Each row is followed by its class.
-2.37  -0.34  -2.80  +1.16  +0.21  +0.51  -0.16  +1.30  -0.28  +0.11  -4.33  +0.95  +0.98  +0.81  -2.97  -1.87  +0.19  +1.41  -1.47  +1.57  +0.30  +0.22  +1.45  +1.33  +0.30  +0.24  -0.77  -0.90  -1.04  -1.46  -2.37  +0.62
G
+0.55  -1.46  -0.90  +1.07  -0.39  +0.50  -1.30  +1.65  -1.75  -1.27  -1.80  -0.59  +1.47  +0.00  -3.40  -0.64  +0.06  -3.23  +0.46  +0.35  -0.47  +0.84  +1.71  -0.33  -0.05  -0.39  -0.67  -3.59  +0.51  -1.01  -4.08  -1.74
X
+0.46  -0.81  +0.78  -0.31  -0.44  +1.90  -0.97  -4.46  +0.96  -1.94  -0.58  -0.23  +0.04  -0.11  +0.19  +6.41  +1.39  -0.79  +1.93  +0.65  +0.52  +0.79  +1.83  -5.53  +0.17  +0.95  -3.41  -4.42  -0.32  +0.74  +1.15  -0.19
X
-1.71  +0.33  -1.79  +0.77  +0.18  -0.21  -0.81  +4.54  -1.92  +0.95  -1.56  +1.21  +0.82  +0.08  -3.00  -3.11  +1.03  +0.49  +1.31  +1.26  +0.74  +0.59  -0.56  +3.02  -2.04  -1.42  +1.08  -0.65  -1.35  -0.92  -2.50  +0.07
G
-2.14  -0.20  -1.23  +0.64  +0.70  -0.18  -1.38  +0.90  -0.12  +0.14  -3.69  +1.16  +0.10  +0.79  -1.42  -0.39  +2.25  +1.59  +0.30  +2.14  +0.36  +0.42  +1.30  +0.75  -1.27  +0.63  -1.06  -2.43  -0.33  -1.58  -1.97  +0.08
G
-1.21  +0.39  -1.37  +1.57  -0.42  +0.59  -0.86  +1.36  -2.29  -1.13  -4.39  +0.24  +0.80  +0.25  -5.27  +0.68  -0.01  -1.11  +1.30  +2.60  +1.91  +0.09  +0.24  -1.28  -1.30  -1.79  -1.54  -5.93  -1.67  -1.75  -4.67  -0.59
X
-2.38  +1.18  -1.99  +1.88  +1.04  -1.94  -0.11  +6.03  -0.47  +2.50  -2.97  +0.19  +0.35  -0.73  -3.43  -8.06  +1.13  -0.05  +0.01  +1.42  +1.19  +0.87  -1.81  +4.61  -1.53  -2.94  +1.82  +3.93  +0.52  -1.05  -2.91  -0.12
G
-1.63  +0.29  -0.80  +0.15  +1.00  -1.20  -1.85  +3.05  -0.78  +0.53  -0.28  +0.40  -1.96  -0.20  +0.39  -2.43  +0.69  +3.31  +1.43  +0.09  -0.19  +0.94  +2.62  +2.23  -1.85  -0.88  +1.66  -0.33  -0.95  -0.59  +2.82  -0.16
G
-2.73  -0.90  -0.54  +0.81  +0.16  -0.09  -1.70  +1.67  +0.12  -0.39  -3.02  +1.24  -0.66  +0.32  -2.10  +0.18  +0.66  +3.08  +1.17  +1.01  -0.11  +0.75  +0.54  +0.36  -1.33  -0.42  -2.33  -2.43  -1.89  -2.01  -0.44  +0.08
G
+0.43  -0.82  -1.50  +1.63  +1.48  -2.35  -0.87  +2.92  -3.09  -0.12  -3.34  -1.02  +0.28  +0.04  -6.04  -1.09  +1.77  -0.72  +2.80  +0.80  +2.30  +0.61  -1.75  +1.60  -2.89  -2.01  +0.30  -1.98  -0.08  -1.44  -0.53  -1.33
X
-0.70  +0.18  -1.21  +2.09  +0.30  -0.48  -0.63  -0.08  -0.76  -0.55  -3.41  -0.03  +0.74  +0.26  -4.44  +1.70  +0.78  -1.25  +2.33  +0.80  +0.96  +0.28  -0.27  -1.29  -1.31  -1.12  -1.38  -3.67  -0.53  -0.88  +0.19  -1.07
X
-2.96  +2.28  -0.50  +0.21  +0.42  +0.19  -3.10  +4.41  -0.81  -0.61  -3.97  +1.05  -1.71  +0.95  +0.15  +1.55  +0.66  +5.52  +3.87  +2.57  +0.92  +1.31  +0.01  -0.50  -2.56  -1.56  -1.79  -2.38  -2.88  -2.36  -0.48  -1.14
G
